Here is a tiny trained network, its code and every weight. The questions are about switching its units off for an input and a class, where a switched-off unit gives its printed mean instead of its output.

import numpy as np


def w(rows, s, z=0):
    codes = np.array(rows[::2]) - 128.0
    scale = np.full(codes.shape[1], s)
    scale[-1] = z or s
    return codes * scale


def norm(h):
    return h / np.sqrt((h * h).mean(-1, keepdims=True) + 1e-5)


def f(y):
    return y / 2 * (1 + np.tanh(0.7978845608 * (y + 0.044715 * y**3)))


def log_softmax(a):
    a = a - a.max(-1, keepdims=True)
    return a - np.log(np.exp(a).sum(-1, keepdims=True))


def net(x, mask):
    res = np.array(x, float).reshape(1, 7) / 4 @ E
    u = 0
    for l in range(2):
        y = f(norm(res) @ A[l][:, :-1].T + A[l][:, -1])
        res = res + np.where(mask[u : u + 14], y, B[l][:, -1]) @ B[l][:, :-1]
        u += 14
    return log_softmax(norm(res)[-1] @ U[:, :-1].T + U[:, -1])


A, B = {}, {}
E = w([
[113,124,119,135,160,118],'x0',
[127,125,129,126,128,128],'x1',
[126,130,125,131,132,126],'x2',
[146,146,254,182,136,25],'x3',
[20,63,176,236,76,199],'x4',
[129,125,127,128,129,128],'x5',
[9,116,51,108,2,24],'x6',
],0.0076)
A[0] = w([
[95,74,173,128,163,166,53],'0.n0',
[148,130,168,162,139,192,184],'0.n1',
[140,120,252,165,126,15,222],'0.n2',
[158,115,101,104,108,161,181],'0.n3',
[101,126,167,173,119,177,31],'0.n4',
[191,137,120,144,148,141,77],'0.n5',
[91,149,96,111,83,60,180],'0.n6',
[100,113,142,125,80,22,68],'0.n7',
[130,122,51,153,110,108,21],'0.n8',
[94,116,97,153,203,110,103],'0.n9',
[60,121,53,113,57,53,57],'0.n10',
[110,131,173,118,150,136,80],'0.n11',
[121,178,110,176,107,133,125],'0.n12',
[28,99,179,224,107,215,252],'0.n13',
],0.016,0.0034)
B[0] = w([
[189,134,119,118,146,102,158],'0.n0',
[204,161,93,120,98,114,185],'0.n1',
[134,185,198,149,112,86,225],'0.n2',
[125,172,99,128,114,171,154],'0.n3',
[179,132,89,104,209,79,163],'0.n4',
[78,131,142,103,171,161,154],'0.n5',
[122,118,42,140,111,64,191],'0.n6',
[38,182,10,134,225,110,186],'0.n7',
[166,135,146,127,109,151,148],'0.n8',
[143,166,101,117,96,161,135],'0.n9',
[190,80,252,77,62,142,218],'0.n10',
[159,122,141,123,130,137,137],'0.n11',
[104,137,120,120,120,142,133],'0.n12',
[87,61,126,200,135,133,254],'0.n13',
],0.026,0.016)
A[1] = w([
[2,90,190,146,94,146,55],'1.n0',
[146,9,44,97,120,206,87],'1.n1',
[162,86,108,108,154,174,75],'1.n2',
[176,138,148,206,191,195,3],'1.n3',
[64,99,87,183,125,150,131],'1.n4',
[116,225,157,22,85,161,123],'1.n5',
[122,132,82,27,95,188,96],'1.n6',
[192,53,92,58,174,147,105],'1.n7',
[113,131,46,158,178,250,64],'1.n8',
[79,76,152,122,77,190,31],'1.n9',
[121,202,198,181,142,114,102],'1.n10',
[208,126,179,130,56,128,127],'1.n11',
[165,23,133,86,146,109,61],'1.n12',
[149,204,134,139,180,202,114],'1.n13',
],0.019,0.0044)
B[1] = w([
[85,85,183,146,187,148,189],'1.n0',
[145,82,60,3,89,153,245],'1.n1',
[94,120,98,122,154,82,165],'1.n2',
[149,153,193,106,13,83,215],'1.n3',
[96,195,144,107,128,138,189],'1.n4',
[165,238,125,76,199,126,255],'1.n5',
[78,128,222,192,69,182,213],'1.n6',
[42,132,118,139,109,185,201],'1.n7',
[130,138,57,248,148,98,231],'1.n8',
[210,66,113,132,148,96,166],'1.n9',
[159,58,111,94,93,181,240],'1.n10',
[44,133,107,156,147,110,229],'1.n11',
[169,175,121,128,166,192,205],'1.n12',
[180,65,129,139,186,136,221],'1.n13',
],0.039,0.0097)
U = w([
[153,198,97,229,202,197,97],'0',
[61,206,138,64,90,223,253],'1',
[141,103,2,158,34,144,71],'2',
[114,10,129,63,141,203,194],'3',
[240,172,185,32,183,163,47],'4',
[117,204,85,63,149,23,115],'5',
[211,84,197,189,47,90,151],'6',
[19,85,190,187,173,75,37],'7',
],0.02,0.0014)

Each question gives the input, the list of numbers given to net, and the class t.
The units are the neurons (one row each of A and B). Each row of codes is followed by its name. A weight is (code - 128) times the scale printed after its matrix; where a second scale follows, it is the last column's (A, B and U).
mask holds one flag per neuron, layer by layer. A switched-off neuron (its flag False) gives its mean, the last column of its row in B, instead of its output. The means were averaged over made-up inputs and are rounded, as every weight is.
A unit's drop is (log p(t) with every unit on - log p(t) with that unit switched off) / (log p(t) with every unit on - log p(t) with every unit switched off).
The circuit of an input: a set's keep is (log p(t) with only the set's units on - log p(t) with every unit switched off) / (log p(t) with every unit on - log p(t) with every unit switched off). Starting from the 12 units with the biggest drops (on a tie, the unit counted first), units are removed one at a time, each time the one whose removal leaves the highest keep (on an exact tie, the one counted first), for as long as the keep stays at least 0.8.
circuit, biggest first: the units of the circuit, biggest drop first
top k neurons: the k neurons with the biggest drops, biggest first
top k neurons in layer l: the k neurons of layer l with the biggest drops, biggest first
input [5,-7,-7,-1,8,7,6], class 3: top neuron	(0.n2)
input [2,6,-5,-7,2,2,-2], class 2: circuit, biggest first	(0.n2 1.n8 1.n1)
input [1,1,7,6,1,-7,-1], class 6: top 2 neurons in layer 1	(1.n5 1.n10)
input [-4,0,0,0,6,-7,5], class 3: circuit, biggest first	(0.n2 1.n8)
input [-3,4,-7,4,0,-2,1], class 5: top 3 neurons	(0.n13 0.n7 1.n6)
input [-1,3,-8,-3,-3,-4,8], class 1: top 2 neurons	(0.n13 0.n10)
input [-1,-8,0,-3,6,-6,1], class 3: circuit, biggest first	(0.n2 1.n1)
input [-7,6,-7,-6,-7,3,0], class 0: top 4 neurons	(0.n13 0.n10 0.n3 0.n2)
input [1,8,-5,0,2,8,2], class 3: top 3 neurons	(0.n10 0.n2 1.n5)
input [4,-1,-1,5,0,-1,-3], class 4: top 3 neurons	(0.n13 0.n2 1.n10)
input [5,7,5,5,-1,5,5], class 5: top 2 neurons	(0.n13 0.n6)
input [3,7,-8,-1,-4,-1,4], class 1: top 2 neurons	(0.n2 0.n10)
input [-2,-7,1,7,0,-2,0], class 4: top 4 neurons	(0.n13 0.n2 1.n10 1.n8)
input [-7,0,7,1,8,3,-7], class 6: circuit, biggest first	(1.n3)
input [5,-8,3,1,-2,-6,1], class 5: top 2 neurons	(0.n6 0.n13)
input [8,4,-3,-5,7,2,1], class 3: top 3 neurons	(0.n7 0.n2 0.n13)
input [7,0,-7,0,6,-7,0], class 2: top 4 neurons in layer 0	(0.n2 0.n10 0.n4 0.n13)
input [5,3,-2,-3,-4,3,6], class 1: top 3 neurons in layer 0	(0.n13 0.n10 0.n2)
input [6,-5,1,4,-7,-3,1], class 5: top 2 neurons in layer 0	(0.n10 0.n13)
input [-3,8,7,1,8,5,2], class 7: circuit, biggest first	(0.n13)
input [-7,3,-1,-2,-5,7,1], class 1: top 3 neurons in layer 0	(0.n13 0.n2 0.n7)
